Moves between states:
κ: x649->x707, x70->x411, x610->x496, x192->x307, x517->x253, x603->x787, x494->x603, x787->x741, x253->x192, x343->x147, x38->x541, x565->x502, x817->x928, x397->x224, x839->x151, x150->x165, x692->x281, x440->x580, x411->x96, x660->x638, x270->x937, x151->x532, x496->x560, x4->x97, x147->x937, x47->x165, x224->x903, x831->x649, x157->x272, x761->x13, x37->x324, x233->x761, x775->x7, x97->x5, x470->x367, x6->x615, x551->x903, x903->x551, x165->x700, x700->x780, x521->x343, x688->x249, x5->x150, x553->x736, x713->x610, x170->x248, x13->x397, x7->x47, x799->x425, x928->x992, x425->x209, x612->x38, x736->x270, x502->x817, x560->x856, x937->x4, x558->x270, x493->x660, x141->x718, x599->x541, x541->x801, x897->x170, x706->x397, x371->x521, x557->x746, x373->x47, x307->x502, x238->x603, x743->x19, x992->x839, x60->x558, x356->x840, x324->x70, x615->x356, x96->x147, x853->x884, x532->x992, x741->x736, x74->x406, x281->x707, x580->x897, x999->x157, x840->x799, x707->x691, x895->x775, x19->x558, x884->x718, x248->x324, x801->x743, x272->x424, x638->x47, x406->x743, x249->x493, x856->x373, x522->x307, x209->x692, x746->x38, x424->x248, x780->x60, x691->x233, x367->x522, x718->x470
δ: x649->x60, x70->x831, x610->x19, x192->x192, x517->x839, x603->x532, x494->x373, x787->x253, x253->x151, x343->x660, x38->x736, x565->x612, x817->x367, x397->x272, x839->x502, x150->x937, x692->x706, x440->x691, x411->x649, x660->x60, x270->x553, x151->x817, x496->x558, x4->x411, x147->x165, x47->x496, x224->x424, x831->x397, x157->x580, x761->x281, x37->x224, x233->x692, x775->x713, x97->x96, x470->x494, x6->x517, x551->x999, x903->x248, x165->x780, x700->x97, x521->x493, x688->x165, x5->x147, x553->x713, x713->x743, x170->x13, x13->x707, x7->x610, x799->x253, x928->x522, x425->x615, x612->x856, x736->x7, x502->x470, x560->x787, x937->x165, x558->x343, x493->x700, x141->x494, x599->x47, x541->x599, x897->x147, x706->x157, x371->x688, x557->x560, x373->x541, x307->x718, x238->x373, x743->x371, x992->x307, x60->x150, x356->x192, x324->x551, x615->x253, x96->x157, x853->x928, x532->x801, x741->x775, x74->x553, x281->x799, x580->x233, x999->x440, x840->x238, x707->x425, x895->x270, x19->x521, x884->x992, x248->x999, x801->x74, x272->x897, x638->x599, x406->x5, x249->x496, x856->x856, x522->x141, x209->x356, x746->x741, x424->x170, x780->x5, x691->x209, x367->x565, x718->x603
λ: x649->x903, x70->x649, x610->x4, x192->x367, x517->x151, x603->x856, x494->x532, x787->x775, x253->x853, x343->x19, x38->x599, x565->x494, x817->x522, x397->x424, x839->x817, x150->x706, x692->x799, x440->x233, x411->x37, x660->x688, x270->x743, x151->x856, x496->x270, x4->x13, x147->x70, x47->x60, x224->x248, x831->x224, x157->x897, x761->x707, x37->x551, x233->x281, x775->x610, x97->x493, x470->x565, x6->x253, x551->x799, x903->x97, x165->x97, x700->x5, x521->x660, x688->x700, x5->x937, x553->x775, x713->x19, x170->x165, x13->x691, x7->x496, x799->x615, x928->x307, x425->x356, x612->x373, x736->x47, x502->x367, x560->x38, x937->x761, x558->x406, x493->x60, x141->x603, x599->x553, x541->x367, x897->x248, x706->x707, x371->x406, x557->x856, x373->x801, x307->x470, x238->x517, x743->x521, x992->x502, x60->x270, x356->x238, x324->x831, x615->x192, x96->x324, x853->x992, x532->x895, x741->x7, x74->x741, x281->x424, x580->x799, x999->x580, x840->x6, x707->x367, x895->x743, x19->x343, x884->x839, x248->x157, x801->x746, x272->x170, x638->x249, x406->x743, x249->x780, x856->x541, x522->x839, x209->x707, x746->x736, x424->x999, x780->x150, x691->x692, x367->x141, x718->x787

The rows follow the links: the fewer symbols apart two states are, the more alike their rows tend to be.

Here are some states, each with a row of numbers. One shown again gets a slightly different row.
x775 -> 67 -55 21 34 -64 91 16 -1 -16 17 -33 -19 -29 -30 -19 5 -87 31 64 -54 25 43 46 83 6 -14 16 25 29 -11 -46 -24 74 16 -12 -26 13 83 -16 -6 -43 -73 71 -29 12 -26
x367 -> 13 -32 -72 28 21 -62 18 -40 -43 41 -58 -47 40 -58 -53 -50 -5 -25 4 24 -25 -49 -71 -67 -11 -3 11 -85 -3 119 66 -77 -5 -4 -31 46 -43 19 39 18 65 -8 -52 30 53 4
x406 -> -22 12 27 -18 -54 95 -35 8 -72 -21 -20 -15 -43 5 33 -49 38 26 23 -8 -24 7 16 60 51 -10 -89 0 45 -146 -20 -1 82 18 -16 -6 -64 -2 14 29 -15 24 106 -34 6 -25
x688 -> -75 33 -1 -39 -23 94 -2 54 -16 -45 -11 -2 -56 51 50 -23 37 -15 -16 69 -64 66 78 -41 -20 -7 -18 -27 -4 -120 -60 -26 38 58 22 -37 -1 70 19 -17 13 45 21 0 35 -52
x502 -> 26 -46 -93 59 7 -25 6 -39 -26 16 -67 -45 21 -34 -57 -17 -15 -30 -4 11 -4 -23 -60 -77 -15 -5 -29 -60 31 130 78 -27 12 7 -8 75 -22 -6 39 30 45 32 -55 30 46 6
x13 -> 78 47 59 -7 -22 -82 16 -23 26 -34 45 19 81 -22 72 -46 3 -25 -39 -43 -3 -83 23 39 -15 32 87 91 -35 15 -48 -4 -60 48 -4 30 -39 -74 -39 -11 -11 29 -24 -26 -42 -22
x324 -> -8 -22 59 -53 42 -82 -22 -24 21 -7 106 9 10 -5 -37 -7 -46 -19 4 63 5 -43 -4 106 21 14 41 26 46 -49 -15 83 -35 -61 34 18 60 -75 -20 -28 -21 60 6 -66 -45 41
x521 -> -28 16 -11 -25 -21 92 -24 24 -50 -20 8 -14 -51 25 40 -68 49 10 10 26 -63 -4 -2 18 50 -22 -83 -43 55 -154 -16 -2 65 10 -14 -15 -74 18 42 11 -9 44 74 -21 21 -24
x38 -> -21 -59 -48 -55 -111 78 2 48 -18 41 -50 76 -69 -46 16 82 -36 -4 -10 39 28 55 25 16 20 -11 -24 1 -48 80 15 -32 -44 -19 -21 -89 24 29 21 -1 11 -67 -34 -3 -33 -4
x272 -> -27 46 51 28 111 -75 -4 -4 70 -35 50 14 41 86 71 4 -39 30 -14 -72 24 -11 54 13 -22 -12 45 16 -22 -25 -8 2 39 60 9 -7 12 -26 -117 -106 -29 -21 -27 36 20 -22
x557 -> -51 -23 -24 -57 -95 51 -29 47 -19 29 -55 67 -56 -45 -2 105 13 10 -28 18 57 48 18 27 29 -5 -82 30 -45 65 39 -11 -49 -40 -9 -61 20 -37 7 44 22 -58 -14 -3 -73 26
x551 -> 1 8 50 -32 82 -93 -22 -21 46 -2 135 21 28 17 -29 9 -28 -17 -4 28 24 -51 -34 70 30 -3 42 9 34 -41 10 85 -41 -62 22 0 54 -78 -24 -52 -33 51 -16 -31 -38 39
x147 -> -61 38 96 -51 -13 8 -16 18 -13 -76 16 -14 -19 35 31 -19 0 7 -19 31 -20 41 107 73 -29 26 38 56 15 -118 -67 10 23 36 66 16 42 -12 -43 -16 13 59 47 -46 -13 6
x209 -> 82 44 -2 0 23 -95 55 -22 24 37 39 -5 87 -30 28 -55 61 -16 -18 -29 -18 -86 -100 -40 3 32 69 30 -52 38 -8 -3 -107 -33 -42 6 -54 -28 42 21 -15 -10 -30 16 -19 -5
x610 -> 64 -43 22 24 -76 97 13 4 -31 12 -2 -11 -31 -19 -8 -32 -91 33 65 -25 -16 23 48 88 12 -8 32 25 45 -65 -58 -9 77 19 -3 -22 -5 90 -1 -6 -49 -31 86 -49 14 -26
x700 -> -77 29 35 -54 -39 66 -8 53 -1 -60 -32 -6 -52 43 32 1 19 -7 -18 52 -47 88 107 -29 -58 19 34 29 -21 -93 -77 -25 28 71 63 -18 48 53 -3 -4 20 35 10 -4 24 -23
x6 -> -27 29 -24 35 132 -56 19 -9 45 44 1 -23 22 27 -62 56 73 45 28 -44 33 26 -73 -87 -13 -6 -18 -23 -25 35 22 41 -27 -78 -1 -9 42 12 12 19 -22 -63 -14 84 -9 48
x856 -> -89 -11 -30 -60 -59 16 -31 27 -43 33 -65 46 -36 -45 -7 68 51 7 -30 36 41 23 -14 6 36 -16 -103 -6 -53 61 73 -25 -51 -53 -22 -32 3 -55 16 50 50 -50 -22 11 -57 31
x660 -> -49 14 -23 -34 -22 112 -8 43 -14 -9 8 1 -60 46 53 -46 32 -26 -6 85 -81 25 34 -28 15 -18 -30 -60 20 -135 -36 -7 47 39 4 -44 -39 60 52 -28 -2 46 16 -6 44 -35
x713 -> 59 -40 25 21 -58 106 -8 -5 -51 8 -8 -24 -29 -21 0 -38 -49 45 69 -35 -2 10 24 77 43 -16 -19 7 52 -92 -35 -17 95 12 -32 -25 -39 55 10 7 -39 -17 112 -42 10 -23
x603 -> -68 -9 0 -15 20 -65 -20 -36 -79 32 -107 -42 18 -66 -52 -15 45 31 27 3 7 -7 -45 -6 9 -20 -41 -47 -35 52 64 -106 20 -34 -36 26 -16 -23 1 64 80 -84 22 28 7 40

Each walk starts at a row. The symbols on each line, taken left to right, move it on to the next state.
Answer with the state's row; about right is enough.
new walk
12 30 75 5 81 -99 -9 -19 63 -30 89 21 63 47 41 -8 -48 -3 -19 -22 26 -49 43 58 8 5 78 30 -1 -23 -23 30 0 26 10 13 12 -69 -90 -82 -28 31 -21 -13 -4 -6
δ κ κ λ κ κ κ -> -33 17 62 21 113 -86 -9 -12 70 -23 88 17 40 81 37 5 -38 10 -12 -32 33 -32 37 38 1 0 56 9 0 -43 -6 46 13 23 18 -2 34 -50 -109 -103 -39 16 -33 6 2 0
κ κ λ δ κ -> -4 -4 2 -15 -59 110 -18 17 -56 -21 6 -14 -50 13 36 -62 1 14 30 15 -48 1 25 45 39 -24 -56 -20 58 -143 -37 -2 70 25 -20 -25 -61 44 35 11 -19 18 88 -40 15 -24
new walk
-23 -37 -53 -31 -32 110 11 63 12 18 -6 26 -70 41 44 -3 -28 -24 -8 88 -58 50 52 -41 -13 -14 25 -49 -33 -23 -38 -28 16 40 12 -81 16 102 50 -46 -20 -3 -31 9 38 -52
λ λ δ λ λ δ -> 89 55 16 17 -10 -85 33 -15 40 -7 57 22 81 -12 66 -34 52 -22 -51 -58 2 -97 -52 -14 14 27 54 58 -44 44 -20 29 -92 21 -34 5 -65 -75 -3 -2 -22 20 -29 0 -31 -27
δ κ δ λ δ δ δ -> 9 2 -41 42 123 -67 29 -36 20 56 -3 -53 39 4 -65 -12 24 22 41 -10 -17 -2 -85 -95 -28 -11 35 -62 -27 49 28 -7 -17 -54 -20 13 24 48 27 2 5 -57 -30 75 46 36
new walk
-31 21 -48 41 82 -31 -3 -7 44 28 -15 -11 12 28 -72 85 74 19 6 -37 43 45 -69 -87 -20 -4 -73 -11 -11 61 53 50 -22 -66 11 8 39 -12 17 45 2 -32 -28 76 -14 52
δ δ κ δ δ λ δ -> -97 -25 -27 -77 -37 7 -22 15 -60 50 -72 29 -29 -65 -2 28 44 13 -7 57 10 22 -26 8 44 -14 -60 -43 -60 41 64 -77 -44 -53 -31 -48 -8 -11 32 46 67 -76 -1 24 -33 25
λ κ δ δ κ λ κ -> -32 -1 23 -48 -62 111 5 62 -17 -30 -5 -2 -71 25 36 -26 -6 -13 -1 76 -64 59 78 2 -20 5 23 -2 15 -115 -77 -26 34 49 35 -41 10 74 35 -20 -1 38 35 -33 20 -40
new walk
29 3 90 -45 -88 -6 7 10 -30 -49 22 -8 -11 -29 -2 -30 -46 -14 1 32 -15 9 71 100 -22 32 82 96 8 -59 -79 6 -13 19 53 35 44 -20 -16 21 -6 38 48 -82 -26 -3
λ δ δ δ λ δ κ -> 40 -34 -96 74 29 -27 15 -50 -14 24 -61 -46 31 -26 -67 -11 -12 -21 10 0 10 -10 -62 -91 -33 -16 -21 -65 35 129 75 -14 12 5 -9 73 -13 14 31 26 26 24 -57 36 49 14
κ δ λ κ δ λ δ -> -85 -39 -41 -75 -44 -9 -18 12 -59 52 -77 37 -26 -67 7 19 28 -9 -19 72 -3 14 -18 14 38 -13 -59 -38 -51 59 73 -89 -51 -44 -36 -41 -14 -18 31 41 72 -63 -26 10 -30 21
new walk
-6 -46 -25 -26 -72 106 31 64 6 25 -25 30 -68 13 20 23 -70 -14 4 50 -20 62 70 -7 -12 -11 46 -9 -38 5 -49 -23 15 40 -1 -80 34 107 15 -45 -19 -50 -3 -4 29 -39
κ κ λ κ κ κ λ -> -59 44 64 -47 -51 60 -6 46 -24 -71 -43 -20 -37 17 24 -2 19 -3 -13 26 -23 70 100 5 -48 23 26 62 -19 -88 -78 -38 32 57 61 0 49 15 -22 7 29 33 45 -34 -2 -18
δ δ κ λ κ λ λ δ -> 50 40 -9 11 89 -94 48 -35 31 56 58 -34 66 -12 -12 -30 69 3 10 -32 -13 -52 -101 -66 -8 13 68 -5 -41 18 6 9 -84 -61 -26 -7 -5 -2 44 16 -9 -35 -27 43 -6 30
new walk
-14 -7 71 -18 88 -100 -18 -37 49 -20 115 18 32 37 -10 -3 -56 0 -7 24 21 -54 6 92 20 6 67 15 24 -37 4 61 -17 -33 26 5 53 -64 -60 -80 -32 52 -9 -36 -28 17
δ δ δ δ δ δ -> 5 25 -16 23 138 -76 30 -17 50 51 33 -42 45 22 -56 11 72 34 32 -41 14 9 -95 -90 -14 -6 21 -31 -29 23 21 33 -34 -74 -16 -12 31 29 28 8 -15 -60 -17 75 6 39
δ δ λ δ κ δ δ λ κ -> 44 -67 -1 10 -96 104 19 37 16 39 -28 28 -56 -21 6 42 -100 11 30 -14 26 65 69 47 -1 -5 33 29 -13 41 -33 -17 20 20 -2 -65 29 79 1 -21 -39 -70 21 -21 2 -25
new walk
58 -69 16 31 -99 93 8 25 -8 24 -40 13 -45 -30 -15 33 -98 22 45 -43 45 62 58 68 4 -2 23 41 -5 43 -38 -23 41 6 -4 -40 30 81 -16 -14 -36 -91 53 -29 -3 -13
λ κ δ λ δ λ κ -> 56 -72 2 26 -75 101 20 24 10 21 -32 13 -47 -12 -9 12 -108 16 52 -24 12 57 66 55 -9 -5 50 29 6 13 -46 -17 54 29 5 -44 33 105 1 -32 -51 -72 34 -22 18 -35
κ λ κ δ κ δ λ -> -64 29 71 -57 -25 24 -12 44 4 -69 6 -5 -39 26 18 -1 -3 -4 -23 70 -28 60 109 32 -56 25 57 59 1 -106 -85 -4 12 41 75 -1 73 15 -21 -8 31 45 19 -40 -1 -2
new walk
-21 -21 -24 9 23 -70 -4 -57 -77 20 -89 -63 31 -65 -45 -58 5 -1 19 22 -11 -47 -53 -36 0 -15 -6 -80 -8 73 67 -100 23 -3 -32 56 -32 1 15 34 78 -29 -11 19 44 16
λ δ δ δ κ δ λ -> -15 44 80 -35 -85 28 -3 45 -10 -76 -36 -6 -21 -2 26 -7 3 0 -21 10 -18 47 112 41 -53 32 59 90 -27 -67 -100 -31 -1 70 53 19 32 7 -35 21 18 41 33 -50 -12 -26
κ δ δ δ λ κ λ -> 100 54 34 -12 -75 -57 32 -7 11 -33 17 32 70 -34 64 -39 32 -27 -49 -41 -8 -78 -14 9 -3 41 48 87 -36 42 -42 5 -85 41 -17 31 -52 -61 -3 30 2 38 -26 -31 -34 -32
new walk
48 59 54 2 18 -83 25 -7 43 -56 44 13 85 26 87 -23 14 -12 -49 -51 -1 -61 31 -7 -29 35 95 75 -45 5 -49 -2 -52 60 6 16 -19 -57 -54 -42 -9 30 -45 -4 -26 -33
κ λ κ δ κ δ λ -> 33 43 -3 21 113 -102 33 -23 70 38 68 2 55 26 -9 10 78 23 -8 -58 6 -45 -85 -54 -5 11 30 12 -38 29 12 52 -71 -55 -19 -5 7 -29 12 -7 -27 -37 -38 58 -9 36
δ δ κ κ κ λ δ δ -> -20 -26 -36 -8 17 -57 -1 -39 -78 33 -87 -43 34 -67 -25 -64 5 -17 0 57 -34 -49 -46 -28 0 -17 11 -83 -11 84 73 -110 -8 0 -28 37 -44 7 36 25 87 -22 -27 14 39 9
